Rows and whether each has a hidden trait (one of two labels; each part has its own):
[ -3   4  -6 -27   5 -10   7   9 -32   3  -2  17  -6  -3  -2   0   0  15
  -6] : W
[  1  -8 -17 -54  -8  -5   9  37 -44   5  -2 -20  15   2 -20  -7   0 -14
   6] : Y
[  8  -7   2 -23  -5  -9   0  10  -5 -16  -3  -1  -9   2  52   2   6 -10
 -30] : Y
[ -4 -22 -11 -92  -6  23   7   4   1  12  -1 -18  30  -2 -60 -14 -13   0
   9] : Y
[  1  11  15  59   8   6   0  -9  15   0   1  23 -21  -3  59  14   7  25
 -17] : W
[  5  -2  22  89   3   8  -6 -23  48 -19  -4  20  -8   1  98  15   4   0
  10] : Y
[  1  16  11  65   9 -11   2   3  11   0   2  27 -28  -4  54  10  10  27
 -23] : W
[  1 -11 -16 -59 -10  -1   8  29 -53   6  -2 -26  20   2 -19 -11  -4 -11
   9] : Y
[  -4  -22   -7 -127   -4   32    5    0   15   20    0   -1   38   -2
  -85  -13  -12    7    0] : W
[ -6 -12 -19 -75  -4 -12   8  10 -24  14   2 -15  12  -1 -70 -14  -7   2
 -10] : W
[ -4 -12 -15 -63  -6   0   8  12 -29  10   0 -15  17   0 -40 -14  -4  -4
  -4] : Y
[  1   4   2  52   4 -11   1   2 -19  -5  -1  22 -15  -2  50   9   6  21
 -12] : W
[ -3   3  -3  26   8  -1   3 -17  -3   5  -3  13   3  -3   3   0  -5  23
  10] : W
[  0   9  17  77   8   7   1 -11  12   2   2  26 -23  -3  59  13   7  29
 -12] : W
[ -2   8  19  36   8  20   0 -18  41   2   3  20  -9  -4  54  11   4  30
  -8] : W
[  6  -4  20  53   2  10  -6 -20  47 -15  -7  18   5   0  97  13   5   4
   5] : Y
[  4  19   9  92   6 -24   1  15 -14  -9   1  44 -36  -2  70  20  13  20
 -27] : W
[  3 -10  -5 -20  -2   4   6  19 -27  -4  -4 -11   8   1   8  -1   1   1
   0] : W
[  1  -3  -4 -44   4   1   6   9 -20   5  -2   6  11  -2   2  -2  -2  11
  -3] : W
[  5  -2  14 110   1   8  -6 -14  27 -16  -6  17   9   0   9  13   5   3
  -6] : W
[  4 -14   5  -2  -2  19   2   2   0 -12  -4  -9  16   1  34   2   0  -1
  -3] : W
[ -5  24   0  79  15 -33   8   1 -44   1  -1  20 -23  -4  15   9   5  30
  -6] : W
[ 10   3   2  14  -4 -26   2  26 -24 -19  -3  12 -30   1  49   9  17  -7
 -42] : Y
[  4   4   7  63   2  -4  -1   8 -17 -11  -2  16 -11  -1  96  15   9  13
 -17] : W
[ -3  -7 -14 -85  -3  -8   9  19 -25  14   1   3  -2  -1 -55 -10  -3   3
 -15] : W
[  4  -6 -23 -55 -12 -27   0  27 -42  -6  -3 -15   6   4 -23 -12   0 -27
   0] : Y
[ -4  15 -10  11  10 -27  10  21 -47  20   0  25 -15  -4 -12   0   5  21
  -7] : W
[  7  -5   5  18   0  -1  -1   8  -3 -19  -4   2  -3   1  58  10   8  -2
 -18] : Y
[  6  -3  19  40   4  21  -7  -9  31  -9  -5  16   2   1 100  14   5   7
   2] : W
[  5   1  15  92   5   0  -6  -5  22 -17  -5  19  -8   1  85  14   9   1
   8] : W
[  4   8   9  58   7  -3   0   4  -7  -6   0  27 -13  -2  71  20   7  21
 -20] : W
[  1 -25   1 -46  -5  33   4   0  -3   3  -5 -23  38   2  -3  -6 -11  -4
  18] : Y
[  2   9  22  63   6  19  -1 -19  29   0   1  28  -9  -2  57  13   4  24
 -10] : W
[  6   1   1  33   1  -1   2  15 -26 -17  -4   4  -9   0  56   9   9  13
 -22] : W
[  3 -20  17  51   0  31  -5 -40  59 -17  -6  -3  30   2  57   6  -5   0
  16] : Y
[  0  11 -14 -54   4 -27  10  28 -45  11   0  21 -19  -3 -13  -4   6  12
 -16] : W
[  2   1  -8  31   3  -3   6  10 -35   1  -3   3   0  -2   7   1   1  11
   1] : W
[ 10  -8   3 -18  -6   0   1   5   5 -19  -4   4 -11   2  42   7   7 -12
 -29] : Y
[  7 -14  19  62  -2  26  -8 -43  72 -18  -5  14  -1   0  89   8  -1  -5
  21] : Y
[  5   2   4  68   3   0  -2   6 -14 -14  -3  29  -7   0 102  14   8  11
 -11] : W
[ -1 -20  -9 -84  -7  28   7  16 -14  10  -3 -23  34   1 -16 -12  -8  -5
  13] : Y
[  7   5   9  60   4  -6  -2   8 -13 -11  -3  24 -12   0  95  15  11  12
 -14] : W
[  4  24  10  81   7 -25   1  11 -19  -3   3  35 -44  -3  78  19  16  28
 -36] : W
[  4   8   3  68   4 -13   2  20 -38 -10  -1  22 -16  -1  73  -1  10  15
 -19] : W
[  4  -4  13  41   3  15  -5  -8  14 -13  -4  11   9   0  50  10   4   8
  -1] : W
[  7   4  13 114   6 -14  -2  -7  15 -22  -4  20 -17   0  94  16  11   4
  -6] : Y
[  0  -2  -4 -38   4   0   7  10 -27   4  -2  11   4  -2 -15  -6  -1  12
   0] : W
[  2 -11 -11 -33  -7   3   7  26 -37   0  -4 -12  16   3 -14  -5  11 -17
   3] : Y
[  -6  -10  -13 -127   -2    6    7   26  -47   18    1    1   23   -2
  -70  -15   -6   12  -20] : W
[ -1   6 -14 -70   3 -20  10  31 -40  13   0  20   0  -3 -33  -9   3  20
 -23] : W
[  7  28  -5  91   6 -67   7  50 -75 -20  -2  42 -58  -1 114  24  28  18
 -51] : W
[ -3   8  12  65   5   6   1 -12  20   1   2  16  -1  -4  28   9   1  32
 -14] : W
[  1  -9 -16 -55  -8  -8   6  33 -46   2  -3 -18  12   2 -15  -8   2  -7
   2] : Y
[  2   3   4  57   3  -2   1   0 -11  -6  -1  23  -1  -3  52  10   5  17
 -10] : W
[  0  -8 -19 -46  -9  -7   8  36 -53   4  -1 -15  11   2 -10  -8   3 -14
   5] : Y
[  3   7  -8  -2   2 -31   9  37 -69   0  -2  13 -20  -1  11   3   9   6
 -23] : W
[  2   0  12  64   4  22  -1 -11  13  -6  -1  14   0  -3  64  11   3  20
  -6] : W
[  4   2  -3  12   7 -15   7  28 -59  -8  -5   6  -8   0  46   5   8   5
 -10] : W
[ -1  12  -1  46   9 -18   6  -9 -29   3  -1  20 -13  -3  21   6   1  25
   0] : W
[ -2  16  -3  46   8 -22  10   0 -25   2  -2  21 -13  -4   1   4   2  27
  -2] : W
[ -3  -6 -20 -38  -7 -14  10  41 -54   4   0 -15   5   4 -11  -7   1 -12
  -2] : Y
[  4   4   7  57   1  -4  -1  10 -11 -12  -3  16 -10  -1  73  10   8  10
 -13] : W
[  5  -4 -17 -59 -10 -23   3  28 -40  -2  -5   0  -3   4  -8  -4   4 -19
  -1] : Y
[ -1  -7 -19 -46  -6 -17  10  41 -52   6   0 -19 -14   1 -29  -9   2 -13
  -2] : Y
[  3 -18   0 -13  -2  24   4  -3  -6  -5  -5 -16  28   0   8   0  -3   2
   7] : W
[  3  -9  -4 -19  -1  10   7  13 -36  -1  -4 -11  14   0   7  -1   1   5
   2] : W
[  5  -4  -7 -51  -6  -7   5  22 -34  -8  -4  -8   4   3   9   0   4 -12
 -10] : Y
[  -6  -16  -23  -50   -7    1    8    9  -27    6    3  -32   24   -1
 -100  -17  -14   -5    1] : Y
[  5   1  27 102   3  -5  -2  -9  32 -19  -5  15  -4   0  88  11   8   1
  -3] : W
[ -5   1  12  57   9  16   5 -21  26   4   0   9  17  -4   8   8  -5  28
   5] : W
[  8 -14  -2 -58 -11   8  -3   3  10 -13  -3  -5   7   3  17  -1   0 -16
 -16] : Y
[  2  -5  25  45   6  35  -5 -10  32  -2  -3  19  -7   0  81  14   4  14
  10] : W
[  4   5 -12 -36   2 -21  10  27 -66  -1  -3  11 -13  -1  -6   1   6   7
 -10] : W
[ -8 -14  14  30  10  57  -2 -50  59   9  -1 -11  45  -4 -28  -3 -19  24
  33] : W
[ -4  -4  16  52   2  37  -1 -26  50   1   1  10  12  -4  19   6  -5  26
  -6] : W
[  6   1  21  97   4   3  -5 -24  46 -19  -6  19 -18   1 111  17   7   0
  15] : Y
[ -2   4   8  62   8  16   1 -17  31   0   1  20  -4  -3  36   7   0  25
 -14] : W
[ -4   6  12  45   3   7  -3   0  -2 -10  -3  19 -10   0  86  17   9   9
  -7] : W

Part 2:
[ -3  10   1  -7  -9  -8  -1  10 -61   5   3 -47 -21  16  98  13 -15 -38
  72   4  -4 -16   7  19 -14  14  60 -31  -9  -7 -12  52   0   7 -18 -58
   8   2  -7   1 -17 -21  29 -49  14 -20  66  48   0   4  59 -36  -7  37
 -20   7 -12  -3   9  18 -32   0  46   5  -2  22 -18  -6 -16   6 -11  -3
   8 -56  13   2  -1   1   7  72] : Q839
[ -1  11  -1  -9  -8 -12   0   5 -69   3   4 -44 -22   8 101  11 -11  -5
  74   6  -6 -17  -2  18 -18  15  62 -34 -13  -1 -24  45  -4   3 -18 -48
   5  -1  -7   2 -16 -29  22 -50  16 -21  57  46  -9   0  45 -33  10  51
 -21   2 -15   6  -2  17 -29  -3  50   1  -1  22 -18 -11 -17   6  -9   1
   4 -54  23  -2   1   1   9  67] : Q839
[-15   0  -6 -22 -12  13   4 -29 -61   7   4   0   9  -8  56 -12  27  95
  62  11 -12  14 -38  10 -31   6  58 -40  -1  15 -62 -13  15  -9  -5 -65
  -3 -20 -14   0 -29 -50  12 -16   4 -17  26  19 -47  21  19   0  83  79
  -4 -13 -12  18   8  -8  -6   3  38  -7 -10  21   6 -29  14  -9  -2  21
 -12 -40  57 -16  40 -12   6  52] : Q245
[ -4  18   1 -14 -12 -14   0   0 -79   9  19 -46 -14 -14  95   6  -3  28
  62   8  -3  -4  -2  12 -20  22  54 -16 -16  -1 -31  47  -7  -4 -11 -48
   2  -3 -12  -1 -15 -25  17 -18  11 -29  77  55  -4   7  31 -26  64  58
 -19  -3 -16  15  26   9 -28 -16  53  23  -3   9 -29 -22 -14   6  -5  13
  -3 -73  15 -19  16  -6   7  64] : Q839
[  0 -28  -3 -21  -4  85  -8 -44  28  -4  19  -1  46  -4 -74 -17  17  54
   3  -7  -9   3   7 -15  -6  11 -57   8  19 -21  25 -40  12 -27  11  -4
 -10  -9   1  -7 -15   2  24  55  -7  45 -47 -16  13  21  13  40  47  35
  16  30  -3  24  68   0  16  20 -46  34   7 -41 -16 -13  22   1  -5  26
 -16 -17   5  -1   5 -26 -11 -29] : Q245
[ -12   24    6   13    4  -77    5   48   62   13  -44   35  -12   19
  -42   10    3  -97  -63    1   12   24   -3    3   28  -21  -11   48
    5   17  -11    7    6   38    9    4   12   12    3    4   34   37
  -23   -5  -11  -26   -8  -10   -4  -19  -32  -11  -76  -62    8  -32
   17  -54 -115  -19   -6   -1  -24  -38   -6   14   41   25    7  -11
   12  -30   19   43  -43    4    4   23   -2  -22] : Q839
[ -6  23  11  20   5 -71   3  48  59  14 -17  39  -7   3 -15   7   5 -70
 -83   4  15  29  -3   1  22 -19 -27  48  -3  14   7   6  -4  29  14  19
   8  17   2   3  40  45 -32  20 -13 -25   5  -9   9 -11 -51 -13 -32 -61
   9 -38  20 -42 -61 -26   0 -21 -18   2  -4  -5  27  26   7  -8  16 -25
  13  28 -58  -8  19  25  -2 -21] : Q839
[  7 -36   1 -10   1  87 -10 -39  35 -10  34   7  43  10 -52 -15   8  15
 -12  -8 -11  -5  14 -10  -8   6 -64   8  19 -29  53 -41   6 -23   9   4
 -10   1   3  -8 -15  14  23  52  -7  52 -48 -25  32  21  20  36  16  13
  16  29   3  19  92   2  17  16 -42  48   8 -44 -21  -1  18   1  -6  17
 -13  -8  -3  11  -4 -22 -12 -22] : Q245
[ -7  15   9  18   6 -66   4  47  65  13 -33  46  -8  25 -21   8   6 -89
 -72   3  10  24  -7   6  22 -25 -13  41   3  15   2   2   7  36  12   5
   9  14   2   4  35  44 -23  -3 -12 -24  -1 -16  -3 -13 -34 -15 -73 -60
   9 -41  20 -56 -95 -23  -3  -7 -23 -22  -6   9  41  28  10 -12  13 -30
  17  43 -42   4  14  27  -1 -15] : Q839
[ 12 -13  23  28   9 -17  -5  21  63   1  44  45  11  26  47   1   2 -47
 -93  -2  -1  18   8  11  -2 -13 -67  29  -4 -16  73  -5 -11  12  14  15
   1  27   1  -6  33  63 -15  43 -12  10  19 -22  51  12 -16 -16 -14 -39
   8 -35  31 -26  91 -21  10 -33  -6  81   2 -41 -10  36  14  -3   9 -16
  -1  -4 -62   3  21  10  -5   6] : Q245
[-19  -5  -7 -35 -13  48   0 -43 -21  10  -2   5  41 -20 -36 -21  37  95
  40   7 -11  21 -26  -4 -21  11   4  -6  13   4 -51 -36  27 -16   7 -60
  -4 -21 -13  -3 -35 -32  19  32  -5   4  -7   5 -39  23   6  29  89  76
   9   7 -15  16  14 -15   0  19 -15   4  -6  -4   8 -34  28 -11   0  31
 -15 -29  37 -15  43 -23  -3   3] : Q245
[-10 -12 -10 -30  -8  71  -2 -48  -2   0   6   1  43 -23 -74 -22  27  93
  33   2  -8  15 -14 -14 -10  11 -16  -6  16  -4 -22 -46  17 -26   9 -25
 -10 -22  -5  -3 -29 -28  13  42  -5  25 -39 -11 -22  20  -3  46  76  52
  13  21 -13  27  28  -5  14  24 -30   3   0 -20  -2 -32  22  -5  -2  33
 -22 -12  39  -7  21 -25  -6 -21] : Q245
[-11  13   9  19   7 -70   4  43  65  13 -32  50 -11  24 -17   8   6 -86
 -72   5  10  27  -6   8  22 -12 -11  39   4  16   0  -1  10  37  12   6
  11  15   3   4  34  41 -27  -4 -11 -23  -4 -20  -2 -12 -35 -13 -69 -68
  10 -39  20 -57 -81 -24  -2  -6 -20 -25  -6  10  43  30  11 -13  13 -33
  18  43 -45   7  14  25   0 -14] : Q839
[-18  -5  -3 -22 -13  11   3 -27 -51  10   5   2  11   9  68 -10  25  55
  76  13 -16  13 -40  21 -34   7  54 -34   2   7 -55  -6  22   2  -5 -94
   2 -11 -17   0 -29 -40  23 -22   4 -17  38  24 -44  24  36  -4  62  79
  -4 -19 -13   0  13  -8 -15  10  33  -5 -11  21   8 -27  19 -13  -5  13
  -7 -48  47  -9  48 -10   6  68] : Q245
[-17   1  -8 -32 -13  45  -1 -43 -28  11   1  -1  37 -36 -43 -20  35 116
  33   9  -6  24 -24 -10 -16  15   4  -3  10   7 -54 -31  16 -23   9 -46
  -7 -23 -12  -3 -32 -37  11  45  -3   2 -10   8 -31  25  -3  31 113  78
   8   8 -17  28  11 -13   1  12 -11   8  -5  -9  -5 -38  22  -6   3  35
 -20 -37  35 -24  41 -23  -2  -4] : Q245
[ -5   7  11  22   9 -73   4  39  68   9 -20  58  -8  26  -1   4   6 -83
 -77   2   6  21 -12  11  15 -27 -23  34   2  12   8  -9   6  34  10   6
   8  17   2   3  37  43 -27   0 -15 -19  -2 -21  -2  -5 -32 -14 -66 -66
  11 -44  25 -54 -50 -26   3 -12 -13  -7  -6   5  37  33  12 -14  12 -30
  17  42 -40   7  20  24   0  -9] : Q839
[-15   7  -1 -25 -15   8   2 -22 -60  15  10 -13  14 -16  56  -8  26  83
  56  13 -10  19 -27  12 -27  15  42 -23  -3   7 -59   6  12  -7  -1 -76
   0 -14 -17  -1 -28 -39  18   5   3 -21  51  35 -37  22  20  -5  93  84
  -5 -17 -16  12  16  -8 -19  -3  35  16  -9   9  -6 -30  14  -7   0  23
 -13 -60  33 -22  46 -14   5  58] : Q245
[ -13   30   -2    8    2  -67    5   48   41   14  -61    1  -20    9
  -62   14  -10 -106  -31    0   17   13   11   -5   39  -12    8   39
    6   19  -21   18    8   36    2   12   13    8    8    7   24   22
  -16  -20   -4  -24  -13    4  -11  -28  -23   -8  -93  -64    3   -7
    4  -47 -127   -3  -15   10  -34  -66   -3   22   40   17   -7   -5
   10  -26   23   43  -39   10  -10   20   -1  -36] : Q839
[-17   2  -3 -25 -14  12   2 -28 -54  11   5  -1  17  -8  51 -12  30  77
  59  13 -13  15 -37  13 -31  11  43 -30   2  10 -62  -6  19  -3  -2 -81
   0 -15 -17   0 -28 -39  18  -3   2 -17  35  25 -43  25  24   0  81  79
  -3 -14 -14   8  10  -9 -12   7  27   5 -11  15   7 -28  18 -10  -2  22
 -11 -53  43 -15  48 -13   5  55] : Q245
[-20  -3  -4 -28 -14  17   3 -31 -43  12   3   3  25  -8  30 -14  35  81
  57  14 -14  20 -37  10 -30  10  40 -26   6  11 -60 -17  22  -4   0 -82
  -1 -18 -17   0 -32 -39  20   5  -1 -12  26  18 -42  25  19   9  88  79
   2 -10 -15   7   5 -13 -10  12  18   0  -9  11   8 -34  23 -11  -2  24
 -12 -42  42 -17  52 -15   3  47] : Q245
[  1  30  -1  -8 -12 -16  -2  15 -85   7  13 -67 -22 -31  91  11 -15  22
  64   7   5 -15  16   4  -9  31  45 -17 -24  -2 -19  66 -20 -11 -12 -18
   2  -3  -8  -2  -9 -23  10 -12  15 -28  79  60  10  -2  18 -31  58  50
 -24   8 -18  23  14  16 -31 -22  48  27   0   8 -41 -17 -27  17  -4  10
  -1 -70  -4 -24  -8  -5   8  42] : Q839
[ -2  14  -2  -3  -5 -14  -1  26 -54   3 -12 -62 -27  17  59  20 -27 -80
  71  -2  -1 -21  25  11   2  16  52 -12  -7 -11  -4  63  -7  12 -18 -37
  10   7   0   2  -7 -10  28 -53  15 -19  55  50  12 -13  54 -36 -49  14
 -20  17 -13 -10 -33  28 -36   4  27 -14   2  22 -15  -2 -25  10 -12 -13
  16 -42  -6   8 -24   4   4  44] : Q839
[ -11   27    0   10    4  -66    6   47   44   11  -58   15  -22   11
  -57   12   -7  -94  -45    0   14   12    5   -2   33  -18    5   39
    4   21  -23    8    8   35    3   17   13    6    7    7   26   24
  -21  -25   -6  -26  -19   -7  -14  -27  -31   -9  -93  -68    4  -15
    7  -45 -127   -7   -8    7  -28  -64   -4   27   42   18   -4   -7
   10  -28   22   50  -33    9  -11   22    0  -30] : Q839
[ 12 -41   4  -4   5  82  -9 -35  42 -16  36  12  38  21 -30 -12   4   5
 -20  -9 -14  -8  13  -4 -10  -1 -67   1  17 -32  72 -36   3 -21   8  10
 -10   5   5  -7  -8  19  24  39  -7  54 -42 -32  38  21  21  30  -4   4
  15  24   9  12 111   3  23  16 -33  49   9 -46 -20   9  17   1  -9  12
 -12   1  -5  17  -5 -18 -11 -17] : Q245
